Below are the code and all the weights of a small trained network. Each question names an input and a target symbol and asks about switching units off, where a switched-off unit gives its printed mean instead of its output.

import numpy as np


def w(rows, s, z=0):
    codes = np.array(rows[::2]) - 128.0
    scale = np.full(codes.shape[1], s)
    scale[-1] = z or s
    return codes * scale


def norm(h):
    return h / np.sqrt((h * h).mean(-1, keepdims=True) + 1e-5)


def softmax(a):
    e = np.exp(a - a.max(-1, keepdims=True))
    return e / e.sum(-1, keepdims=True)


def log_softmax(a):
    a = a - a.max(-1, keepdims=True)
    return a - np.log(np.exp(a).sum(-1, keepdims=True))


def net(x, mask):
    ids = ['βγδεζθλμξσψω'.index(c) for c in x.split()]
    T = len(ids)
    res = E[ids] + P[:T]
    u = 0
    for l in range(2):
        r = norm(res)
        for j in range(3):
            rows = slice(2 * j, 2 * j + 2)
            q, k, v = (r @ M[l][rows].T for M in (Q, K, V))
            z = softmax(np.where(np.tri(T) > 0, q @ k.T / 2**0.5, -1e9)) @ v
            o = O[l][rows]
            res = res + np.where(mask[u + j], z, o[:, -1]) @ o[:, :-1]
        u += 3
    return log_softmax(norm(res)[-1] @ U[:, :-1].T + U[:, -1])


Q, K, V, O = {}, {}, {}, {}
E = w([
[157,102,253],'β',
[111,186,109],'γ',
[76,114,80],'δ',
[211,153,121],'ε',
[185,106,127],'ζ',
[113,186,151],'θ',
[73,122,144],'λ',
[86,152,122],'μ',
[119,150,124],'ξ',
[189,173,102],'σ',
[113,167,52],'ψ',
[98,186,110],'ω',
],0.024)
P = w([
[61,177,127],'0',
[126,247,108],'1',
[160,146,131],'2',
[145,164,124],'3',
[151,138,130],'4',
[156,154,115],'5',
[144,119,146],'6',
[140,149,130],'7',
[137,107,146],'8',
],0.012)
Q[0] = w([
[127,229,141],'L0H1',
[66,159,96],'L0H1',
[73,94,60],'L0H2',
[93,69,113],'L0H2',
[163,75,167],'L0H3',
[195,162,10],'L0H3',
],0.011)
K[0] = w([
[125,62,185],'L0H1',
[181,57,203],'L0H1',
[75,177,9],'L0H2',
[126,81,2],'L0H2',
[103,113,231],'L0H3',
[54,111,27],'L0H3',
],0.0089)
V[0] = w([
[6,178,162],'L0H1',
[116,96,87],'L0H1',
[103,126,65],'L0H2',
[174,36,145],'L0H2',
[159,83,137],'L0H3',
[101,95,116],'L0H3',
],0.015)
O[0] = w([
[204,46,182,190],'L0H1',
[51,141,229,104],'L0H1',
[235,71,165,161],'L0H2',
[2,184,108,2],'L0H2',
[77,197,133,45],'L0H3',
[65,100,202,117],'L0H3',
],0.008,0.0085)
Q[1] = w([
[45,193,24],'L1H1',
[62,181,149],'L1H1',
[14,2,192],'L1H2',
[75,42,145],'L1H2',
[161,94,109],'L1H3',
[145,57,160],'L1H3',
],0.0079)
K[1] = w([
[151,36,69],'L1H1',
[127,42,114],'L1H1',
[249,140,94],'L1H2',
[186,156,115],'L1H2',
[80,136,155],'L1H3',
[107,120,149],'L1H3',
],0.014)
V[1] = w([
[108,95,197],'L1H1',
[62,183,194],'L1H1',
[115,60,62],'L1H2',
[190,161,217],'L1H2',
[75,53,64],'L1H3',
[82,5,21],'L1H3',
],0.013)
O[1] = w([
[75,98,126,93],'L1H1',
[116,40,168,2],'L1H1',
[189,172,192,132],'L1H2',
[45,148,100,224],'L1H2',
[230,212,150,64],'L1H3',
[241,253,183,99],'L1H3',
],0.015,0.0078)
U = w([
[8,139,147,190],'β',
[189,94,61,15],'γ',
[208,251,255,193],'δ',
[97,199,15,125],'ε',
[64,211,70,102],'ζ',
[115,25,51,121],'θ',
[178,105,141,116],'λ',
[179,112,115,50],'μ',
[189,128,101,100],'ξ',
[128,175,43,115],'σ',
[177,197,125,70],'ψ',
[201,74,48,1],'ω',
],0.0093,0.0068)

Each question gives the input, a string of symbols that net reads in full, and the target symbol t.
The units are the heads (2 rows each of Q, K, V and O). Each row of codes is followed by its name. A weight is (code - 128) times the scale printed after its matrix; where a second scale follows, it is the last column's (O and U).
mask holds one flag per head, layer by layer. A switched-off head (its flag False) gives its mean, the last column of its rows in O, instead of its output. The means were averaged over made-up inputs and are rounded, as every weight is.
A unit's drop is (log p(t) with every unit on - log p(t) with that unit switched off) / (log p(t) with every unit on - log p(t) with every unit switched off).
The circuit of an input: a set's keep is (log p(t) with only the set's units on - log p(t) with every unit switched off) / (log p(t) with every unit on - log p(t) with every unit switched off). Starting from all 6 units, units are removed one at a time, each time the one whose removal leaves the highest keep (on an exact tie, the one counted first), for as long as the keep stays at least 0.8.
circuit, biggest first: the units of the circuit, biggest drop first
unit that matters most: the unit with the biggest drop
which heads matter: for each layer, one digit per head in row order, 1 if its drop is at least 0.15 and else 0, layers parted by /
drop when u is switched off: that unit's drop, to one decimal
input ε ψ μ δ δ ζ σ θ ε, target θ: unit that matters most => L0H2
input ψ δ δ δ β ζ, target β: circuit, biggest first => L0H2; L0H1
input ε γ ζ β δ δ ξ ε, target ε: which heads matter => 010 / 010
input δ ε δ θ, target δ: which heads matter => 000 / 010
input σ β δ γ δ λ δ ψ, target θ: which heads matter => 010 / 100
input ψ ε λ δ γ, target δ: which heads matter => 000 / 001
input γ ε ε ξ ψ ω δ σ, target δ: which heads matter => 101 / 010
input γ σ δ ψ δ ψ, target δ: circuit, biggest first => L1H3; L1H2
input ψ σ δ δ ω, target δ: which heads matter => 000 / 000
input μ β σ θ δ δ ε, target θ: circuit, biggest first => L0H2; L1H1
input δ ψ δ δ δ β ε, target β: circuit, biggest first => L0H2; L0H1; L1H1
input ξ ψ δ δ, target δ: which heads matter => 000 / 001
input θ λ λ ψ ξ δ ζ, target δ: circuit, biggest first => L1H3; L0H1; L0H3
input ζ ε δ ω, target δ: circuit, biggest first => L1H2
input δ ζ ψ λ δ δ ε, target δ: which heads matter => 000 / 000
input δ μ δ δ λ, target δ: drop when L0H1 is switched off => -0.1
input δ δ λ β δ γ ψ, target θ: drop when L0H2 is switched off => 2.6
input δ σ δ β ε, target β: drop when L1H1 is switched off => 0.0
input σ ξ ξ ε ψ δ δ, target δ: drop when L0H2 is switched off => -0.1
input ψ σ δ γ, target δ: circuit, biggest first => L1H2
